Below is a small trained network, with its code and all its weights. Each question gives an input and a class and asks what happens when units are switched off, that is, made to give their printed mean instead of their output.

import numpy as np


def w(rows, s, z=0):
    codes = np.array(rows[::2]) - 128.0
    scale = np.full(codes.shape[1], s)
    scale[-1] = z or s
    return codes * scale


def f(y):
    return np.maximum(y, 0)


def log_softmax(a):
    a = a - a.max(-1, keepdims=True)
    return a - np.log(np.exp(a).sum(-1, keepdims=True))


def net(x, mask):
    res = np.array(x, float).reshape(1, 7) / 4 @ E
    y = f(res @ A[0][:, :-1].T + A[0][:, -1])
    res = res + np.where(mask, y, B[0][:, -1]) @ B[0][:, :-1]
    return log_softmax(res[-1] @ U[:, :-1].T + U[:, -1])


A, B = {}, {}
E = w([
[44,223,166,126,172,67,136,134],'x0',
[152,115,153,143,103,254,59,141],'x1',
[109,111,113,179,160,182,90,86],'x2',
[247,164,137,227,138,153,45,149],'x3',
[190,61,154,132,168,103,138,174],'x4',
[146,102,184,44,100,148,98,188],'x5',
[112,122,48,152,97,107,53,210],'x6',
],0.0094)
A[0] = w([
[149,144,107,141,142,132,87,163,135],'N1',
[95,70,148,139,189,151,115,142,115],'N2',
[164,130,141,130,100,172,80,156,18],'N3',
[82,159,119,112,146,129,164,86,82],'N4',
[134,155,209,94,103,158,125,160,176],'N5',
[177,107,126,170,133,145,28,217,189],'N6',
[79,141,105,152,107,88,94,178,189],'N7',
[132,131,178,79,180,76,113,92,213],'N8',
[89,118,136,128,183,85,193,131,157],'N9',
[65,86,104,2,79,132,138,215,125],'N10',
[162,110,134,106,128,137,145,89,51],'N11',
[122,145,55,171,116,57,156,130,113],'N12',
[90,151,111,163,153,86,98,189,83],'N13',
[117,194,76,139,119,81,90,179,165],'N14',
[159,111,124,115,184,44,170,110,85],'N15',
[145,152,107,118,85,183,108,155,6],'N16',
[172,101,144,78,68,87,136,156,90],'N17',
[166,135,109,169,167,163,102,203,143],'N18',
[110,101,24,163,118,129,116,99,159],'N19',
[101,106,168,146,172,119,89,160,253],'N20',
[107,99,51,171,119,120,141,129,128],'N21',
[229,69,112,136,119,122,167,174,120],'N22',
[187,80,135,153,126,129,58,179,190],'N23',
[123,134,122,137,147,181,112,106,219],'N24',
[102,111,159,119,177,59,183,116,145],'N25',
],0.012,0.0034)
B[0] = w([
[116,194,112,86,89,112,69,68,166],'N1',
[59,163,145,114,220,154,158,122,153],'N2',
[174,155,107,155,58,61,122,136,173],'N3',
[150,163,195,139,120,110,58,114,185],'N4',
[50,113,91,204,155,180,122,125,188],'N5',
[152,188,223,94,51,94,52,98,227],'N6',
[72,69,105,145,202,182,129,118,186],'N7',
[101,159,110,168,135,77,51,54,191],'N8',
[124,169,121,180,85,11,128,96,201],'N9',
[113,90,214,38,216,227,80,134,249],'N10',
[201,97,61,172,171,87,174,139,148],'N11',
[102,86,99,171,175,111,108,128,187],'N12',
[101,183,22,179,162,125,127,101,175],'N13',
[52,122,87,203,226,153,22,42,193],'N14',
[163,130,87,187,81,73,171,198,186],'N15',
[128,158,109,240,141,69,95,109,159],'N16',
[174,112,112,66,145,165,211,154,176],'N17',
[110,229,197,90,83,119,154,164,187],'N18',
[52,135,15,206,239,148,92,110,183],'N19',
[29,173,112,174,101,159,76,55,170],'N20',
[79,53,93,172,214,157,138,148,169],'N21',
[211,104,80,37,31,129,169,136,191],'N22',
[214,183,255,10,50,130,104,151,206],'N23',
[109,148,167,174,199,145,111,114,171],'N24',
[159,191,108,240,45,58,134,92,206],'N25',
],0.0064,0.016)
U = w([
[103,115,187,70,210,255,109,135,188],'0',
[88,132,48,204,199,114,112,113,178],'1',
[169,190,204,125,43,49,107,120,116],'2',
[223,54,94,81,67,103,211,188,5],'3',
],0.0092,0.0029)

Each question gives the input, the list of numbers given to net, and the class t.
The units are the neurons (one row each of A and B). Each row of codes is followed by its name. A weight is (code - 128) times the scale printed after its matrix; where a second scale follows, it is the last column's (A, B and U).
mask holds one flag per neuron, in row order. A switched-off neuron (its flag False) gives its mean, the last column of its row in B, instead of its output. The means were averaged over made-up inputs and are rounded, as every weight is.
A unit's drop is (log p(t) with every unit on - log p(t) with that unit switched off) / (log p(t) with every unit on - log p(t) with every unit switched off).
The circuit of an input: a set's keep is (log p(t) with only the set's units on - log p(t) with every unit switched off) / (log p(t) with every unit on - log p(t) with every unit switched off). Starting from the 12 units with the biggest drops (on a tie, the unit counted first), units are removed one at a time, each time the one whose removal leaves the highest keep (on an exact tie, the one counted first), for as long as the keep stays at least 0.8.
circuit, biggest first: the units of the circuit, biggest drop first
unit that matters most: the unit with the biggest drop
top k neurons: the k neurons with the biggest drops, biggest first
drop when u is switched off: that unit's drop, to one decimal
input [-3,5,7,3,1,-6,4], class 2: circuit, biggest first : [N6]
input [2,7,8,2,-4,0,7], class 2: top 2 neurons : [N6; N23]
input [-8,-5,-2,-3,-6,0,3], class 0: circuit, biggest first : [N10; N25]
input [0,2,-2,1,-7,2,0], class 1: top 3 neurons : [N10; N23; N6]
input [-1,-8,2,4,-5,6,6], class 1: top 3 neurons : [N14; N13; N10]
input [5,-1,-1,8,-8,3,-5], class 1: top 2 neurons : [N10; N23]
input [7,3,4,-5,3,2,-4], class 1: top 2 neurons : [N23; N6]
input [3,-1,-4,-5,-2,1,2], class 1: top 4 neurons : [N23; N25; N9; N6]
input [-3,8,8,-1,0,0,-2], class 2: top 2 neurons : [N10; N3]
input [-7,-1,7,4,6,0,-7], class 2: top 2 neurons : [N23; N6]
input [4,2,-2,6,6,-7,4], class 2: top 3 neurons : [N6; N23; N18]
input [-5,-7,7,3,7,0,-2], class 2: top 3 neurons : [N23; N17; N7]
input [-1,-7,1,1,2,8,-2], class 3: top 2 neurons : [N6; N17]
input [7,0,4,-7,-5,6,3], class 0: unit that matters most : N10
input [3,-3,7,-2,-3,1,-5], class 2: top 2 neurons : [N19; N14]
input [-8,-8,-4,5,-2,-6,-8], class 3: drop when N22 is switched off : 0.2
input [-6,-2,-7,0,4,6,1], class 3: drop when N22 is switched off : 0.1
input [3,7,-6,3,-7,5,-5], class 0: drop when N24 is switched off : 0.1
